Here is a tiny trained network, its code and every weight. The questions are about switching its units off for an input and a target symbol, where a switched-off unit gives its printed mean instead of its output.

import numpy as np


def w(rows, s, z=0):
    codes = np.array(rows[::2]) - 128.0
    scale = np.full(codes.shape[1], s)
    scale[-1] = z or s
    return codes * scale


def norm(h):
    return h / np.sqrt((h * h).mean(-1, keepdims=True) + 1e-5)


def f(y):
    return y / 2 * (1 + np.tanh(0.7978845608 * (y + 0.044715 * y**3)))


def softmax(a):
    e = np.exp(a - a.max(-1, keepdims=True))
    return e / e.sum(-1, keepdims=True)


def log_softmax(a):
    a = a - a.max(-1, keepdims=True)
    return a - np.log(np.exp(a).sum(-1, keepdims=True))


def net(x, mask):
    ids = ['βζηφψω'.index(c) for c in x.split()]
    T = len(ids)
    res = E[ids] + P[:T]
    r = norm(res)
    for j in range(3):
        rows = slice(4 * j, 4 * j + 4)
        q, k, v = (r @ M[0][rows].T for M in (Q, K, V))
        z = softmax(np.where(np.tri(T) > 0, q @ k.T / 4**0.5, -1e9)) @ v
        o = O[0][rows]
        res = res + np.where(mask[j], z, o[:, -1]) @ o[:, :-1]
    y = f(norm(res) @ A[0][:, :-1].T + A[0][:, -1])
    res = res + np.where(mask[3:15], y, B[0][:, -1]) @ B[0][:, :-1]
    return log_softmax(norm(res)[-1] @ U[:, :-1].T + U[:, -1])


Q, K, V, O, A, B = {}, {}, {}, {}, {}, {}
E = w([
[115,97,91,192],'β',
[114,223,88,181],'ζ',
[65,253,122,85],'η',
[89,251,99,167],'φ',
[143,97,164,11],'ψ',
[114,95,91,194],'ω',
],0.0047)
P = w([
[227,167,195,123],'0',
[145,132,28,86],'1',
[120,149,153,110],'2',
[149,118,19,102],'3',
[116,147,154,117],'4',
[152,110,12,108],'5',
[109,143,151,125],'6',
[150,106,8,108],'7',
[106,141,155,128],'8',
[147,104,10,113],'9',
[102,137,153,128],'10',
[150,103,4,115],'11',
[101,132,158,131],'12',
],0.0041)
Q[0] = w([
[166,100,139,136],'h1',
[96,157,181,121],'h1',
[154,171,122,111],'h1',
[125,153,155,141],'h1',
[139,108,49,140],'h2',
[89,74,190,196],'h2',
[143,40,120,140],'h2',
[113,126,255,143],'h2',
[184,111,208,138],'h3',
[101,159,127,227],'h3',
[198,133,172,143],'h3',
[189,98,164,49],'h3',
],0.0087)
K[0] = w([
[137,107,129,150],'h1',
[152,62,136,65],'h1',
[176,131,144,85],'h1',
[161,64,165,92],'h1',
[224,97,198,185],'h2',
[57,29,93,180],'h2',
[137,86,145,113],'h2',
[3,107,87,88],'h2',
[70,102,77,164],'h3',
[138,40,119,99],'h3',
[118,85,97,200],'h3',
[67,208,110,173],'h3',
],0.011)
V[0] = w([
[229,97,172,25],'h1',
[120,163,82,166],'h1',
[145,123,56,132],'h1',
[124,115,98,138],'h1',
[119,138,143,253],'h2',
[107,93,133,88],'h2',
[71,219,132,83],'h2',
[5,149,70,90],'h2',
[189,147,122,90],'h3',
[219,123,162,57],'h3',
[139,247,122,150],'h3',
[140,80,132,214],'h3',
],0.0057)
O[0] = w([
[118,63,47,213,122],'h1',
[120,148,124,17,166],'h1',
[203,90,146,82,146],'h1',
[200,113,160,144,120],'h1',
[43,25,150,98,118],'h2',
[157,185,152,44,83],'h2',
[158,157,254,235,255],'h2',
[223,81,154,180,146],'h2',
[232,78,230,97,188],'h3',
[158,118,194,60,198],'h3',
[140,169,126,217,223],'h3',
[109,192,107,213,13],'h3',
],0.0037,0.0045)
A[0] = w([
[125,224,92,129,139],'n1',
[74,216,192,59,171],'n2',
[218,147,156,137,107],'n3',
[184,88,164,124,180],'n4',
[113,128,216,95,182],'n5',
[228,168,105,139,96],'n6',
[186,145,247,168,255],'n7',
[138,105,144,1,125],'n8',
[177,134,156,56,144],'n9',
[229,141,70,182,42],'n10',
[173,132,21,70,241],'n11',
[64,69,111,121,138],'n12',
],0.0057,0.00096)
B[0] = w([
[135,47,126,144,159],'n1',
[164,34,123,179,189],'n2',
[34,49,111,81,184],'n3',
[72,111,55,205,158],'n4',
[145,93,19,128,170],'n5',
[64,24,92,73,168],'n6',
[117,112,54,42,255],'n7',
[73,191,103,218,159],'n8',
[157,118,151,206,166],'n9',
[86,40,183,102,141],'n10',
[157,172,254,166,144],'n11',
[127,200,147,74,118],'n12',
],0.0035,0.0061)
U = w([
[131,2,114,93,245],'β',
[72,165,126,90,77],'ζ',
[117,85,111,251,10],'η',
[81,167,123,94,44],'φ',
[111,169,170,218,240],'ψ',
[222,164,205,99,254],'ω',
],0.0078,0.00074)

Each question gives the input, a string of symbols that net reads in full, and the target symbol t.
The units are the heads (4 rows each of Q, K, V and O) and the neurons (one row each of A and B). Each row of codes is followed by its name. A weight is (code - 128) times the scale printed after its matrix; where a second scale follows, it is the last column's (O, A, B and U).
mask holds one flag per unit, heads first, then neurons. A switched-off unit (its flag False) gives its mean, the last column of its rows in O or B, instead of its output. The means were averaged over made-up inputs and are rounded, as every weight is.
A unit's drop is (log p(t) with every unit on - log p(t) with that unit switched off) / (log p(t) with every unit on - log p(t) with every unit switched off).
The circuit of an input: a set's keep is (log p(t) with only the set's units on - log p(t) with every unit switched off) / (log p(t) with every unit on - log p(t) with every unit switched off). Starting from the 12 units with the biggest drops (on a tie, the unit counted first), units are removed one at a time, each time the one whose removal leaves the highest keep (on an exact tie, the one counted first), for as long as the keep stays at least 0.8.
circuit, biggest first: the units of the circuit, biggest drop first
unit that matters most: the unit with the biggest drop
k most important neurons: the k neurons with the biggest drops, biggest first
heads that matter: for each layer, one digit per head in row order, 1 if its drop is at least 0.15 and else 0, layers parted by /
input φ η φ η, target η: 3 most important neurons : (n2 n7 n1)
input φ φ η η η, target ω: circuit, biggest first : (n7 h2)
input ζ ζ ψ η β β φ ω, target ψ: 2 most important neurons : (n8 n7)
input η η β, target ζ: heads that matter : 111
input ψ φ η, target β: heads that matter : 101
input ζ η ψ η η η, target ψ: heads that matter : 010
input η ω φ ψ ψ β ζ, target β: unit that matters most : h3
input η φ ω, target φ: heads that matter : 111
input ζ φ ψ η ω ψ β ζ, target ψ: heads that matter : 011
input ψ η ω β, target ω: heads that matter : 010
input ζ η φ ω η η η ω η ψ, target ψ: heads that matter : 011
input η β ω, target ζ: 2 most important neurons : (n12 n9)
input φ η η ω η β φ φ ω, target ζ: heads that matter : 111
input ω ζ η η η η ψ ψ, target φ: heads that matter : 010
input ζ φ η ζ β ζ η ζ η φ, target ψ: 2 most important neurons : (n7 n3)
input ω ω η η β ω ψ η φ, target β: heads that matter : 000
input β φ η η η ψ, target ζ: heads that matter : 010
input ω η η ζ ω η β, target φ: unit that matters most : h2
input η η β φ ζ φ ζ φ η η η, target ω: heads that matter : 111
input ζ ψ ψ φ ψ φ ζ β η η, target ψ: unit that matters most : n8
input ψ ζ ω ζ η η ζ ζ η ω, target ω: 3 most important neurons : (n11 n7 n8)
input ζ η η φ ζ ζ φ η η ζ, target ψ: 3 most important neurons : (n7 n3 n5)
input ζ β ψ β, target ψ: 3 most important neurons : (n8 n7 n6)
